Below is a small trained network, with its code and all its weights. Each question gives an input and a class and asks what happens when units are switched off, that is, made to give their printed mean instead of their output.

import numpy as np


def w(rows, s, z=0):
    codes = np.array(rows[::2]) - 128.0
    scale = np.full(codes.shape[1], s)
    scale[-1] = z or s
    return codes * scale


def f(y):
    return np.maximum(y, 0)


def log_softmax(a):
    a = a - a.max(-1, keepdims=True)
    return a - np.log(np.exp(a).sum(-1, keepdims=True))


def net(x, mask):
    res = np.array(x, float).reshape(1, 4) / 4 @ E
    y = f(res @ A[0][:, :-1].T + A[0][:, -1])
    res = res + np.where(mask, y, B[0][:, -1]) @ B[0][:, :-1]
    return log_softmax(res[-1] @ U[:, :-1].T + U[:, -1])


A, B = {}, {}
E = w([
[91,138,196,94,162,250,125],'x0',
[73,204,54,135,117,160,54],'x1',
[133,65,85,31,4,176,144],'x2',
[84,145,209,85,77,58,75],'x3',
],0.011)
A[0] = w([
[91,116,93,163,110,137,57,45],'N1',
[90,167,204,80,70,46,64,14],'N2',
[129,145,180,156,202,98,160,30],'N3',
[179,135,34,185,147,180,186,43],'N4',
[45,163,65,119,120,159,59,31],'N5',
[194,42,233,108,135,92,201,2],'N6',
[168,120,23,155,189,202,202,8],'N7',
[111,100,102,35,31,159,141,12],'N8',
[120,99,81,145,102,50,143,65],'N9',
[97,225,61,134,111,145,32,73],'N10',
[139,73,52,37,79,118,113,90],'N11',
[62,141,210,95,153,227,129,62],'N12',
[130,123,57,171,83,8,121,64],'N13',
[99,137,145,180,159,86,115,98],'N14',
[143,135,111,138,111,89,111,75],'N15',
[88,136,217,83,128,104,51,51],'N16',
[134,218,161,213,196,85,63,88],'N17',
],0.011,0.008)
B[0] = w([
[143,98,111,140,126,90,133,151],'N1',
[134,103,152,32,223,123,53,194],'N2',
[74,78,129,152,101,137,183,179],'N3',
[112,124,153,43,173,109,74,193],'N4',
[176,76,129,174,108,86,127,186],'N5',
[178,44,134,176,85,67,118,202],'N6',
[119,104,123,59,178,85,72,201],'N7',
[50,105,133,164,145,158,182,205],'N8',
[155,135,61,148,134,188,135,170],'N9',
[170,38,170,181,69,39,126,214],'N10',
[39,132,140,130,116,166,176,201],'N11',
[214,211,5,185,153,165,189,211],'N12',
[179,197,34,156,170,180,164,202],'N13',
[80,109,135,111,104,153,154,179],'N14',
[142,191,101,134,167,143,136,146],'N15',
[131,120,81,56,199,123,91,187],'N16',
[47,111,131,123,90,193,181,247],'N17',
],0.011,0.015)
U = w([
[2,114,124,133,122,214,178,104],'0',
[138,121,116,12,241,144,54,149],'1',
[226,207,38,169,185,225,157,109],'2',
[198,47,138,177,89,86,128,145],'3',
[122,175,141,100,88,185,120,254],'4',
[209,177,180,142,128,184,51,101],'5',
[129,230,182,74,114,153,89,102],'6',
[148,231,226,92,66,169,64,104],'7',
],0.0092,0.021)

Each question gives the input, the list of numbers given to net, and the class t.
The units are the neurons (one row each of A and B). Each row of codes is followed by its name. A weight is (code - 128) times the scale printed after its matrix; where a second scale follows, it is the last column's (A, B and U).
mask holds one flag per neuron, in row order. A switched-off neuron (its flag False) gives its mean, the last column of its row in B, instead of its output. The means were averaged over made-up inputs and are rounded, as every weight is.
A unit's drop is (log p(t) with every unit on - log p(t) with that unit switched off) / (log p(t) with every unit on - log p(t) with every unit switched off).
The circuit of an input: a set's keep is (log p(t) with only the set's units on - log p(t) with every unit switched off) / (log p(t) with every unit on - log p(t) with every unit switched off). Starting from the 12 units with the biggest drops (on a tie, the unit counted first), units are removed one at a time, each time the one whose removal leaves the highest keep (on an exact tie, the one counted first), for as long as the keep stays at least 0.8.
circuit, biggest first: the units of the circuit, biggest drop first
k most important neurons: the k neurons with the biggest drops, biggest first
drop when u is switched off: that unit's drop, to one decimal
input [7,-1,6,-3], class 2: circuit, biggest first	[N12]
input [-2,8,2,-7], class 3: 4 most important neurons	[N10 N5 N2 N16]
input [1,-4,2,2], class 3: 2 most important neurons	[N6 N17]
input [8,0,6,1], class 2: 2 most important neurons	[N12 N17]
input [-1,-1,0,2], class 4: 2 most important neurons	[N7 N10]
input [-7,-7,0,-2], class 2: 2 most important neurons	[N13 N10]
input [-8,-7,-1,-5], class 2: 3 most important neurons	[N13 N10 N9]
input [-7,-8,8,-6], class 0: 3 most important neurons	[N11 N8 N10]
input [-6,8,4,5], class 3: 2 most important neurons	[N10 N12]
input [5,6,-5,6], class 1: 2 most important neurons	[N16 N2]
input [-8,0,-8,-7], class 0: 4 most important neurons	[N17 N12 N3 N14]
input [-6,-1,4,-4], class 2: 4 most important neurons	[N13 N17 N9 N2]
input [3,8,-4,-7], class 3: 3 most important neurons	[N10 N5 N2]
input [4,6,-4,-7], class 1: circuit, biggest first	[N7]
input [-7,-8,1,8], class 1: drop when N2 is switched off	1.5
input [7,-3,2,-6], class 2: drop when N12 is switched off	4.8
input [-2,3,3,7], class 1: drop when N2 is switched off	0.4
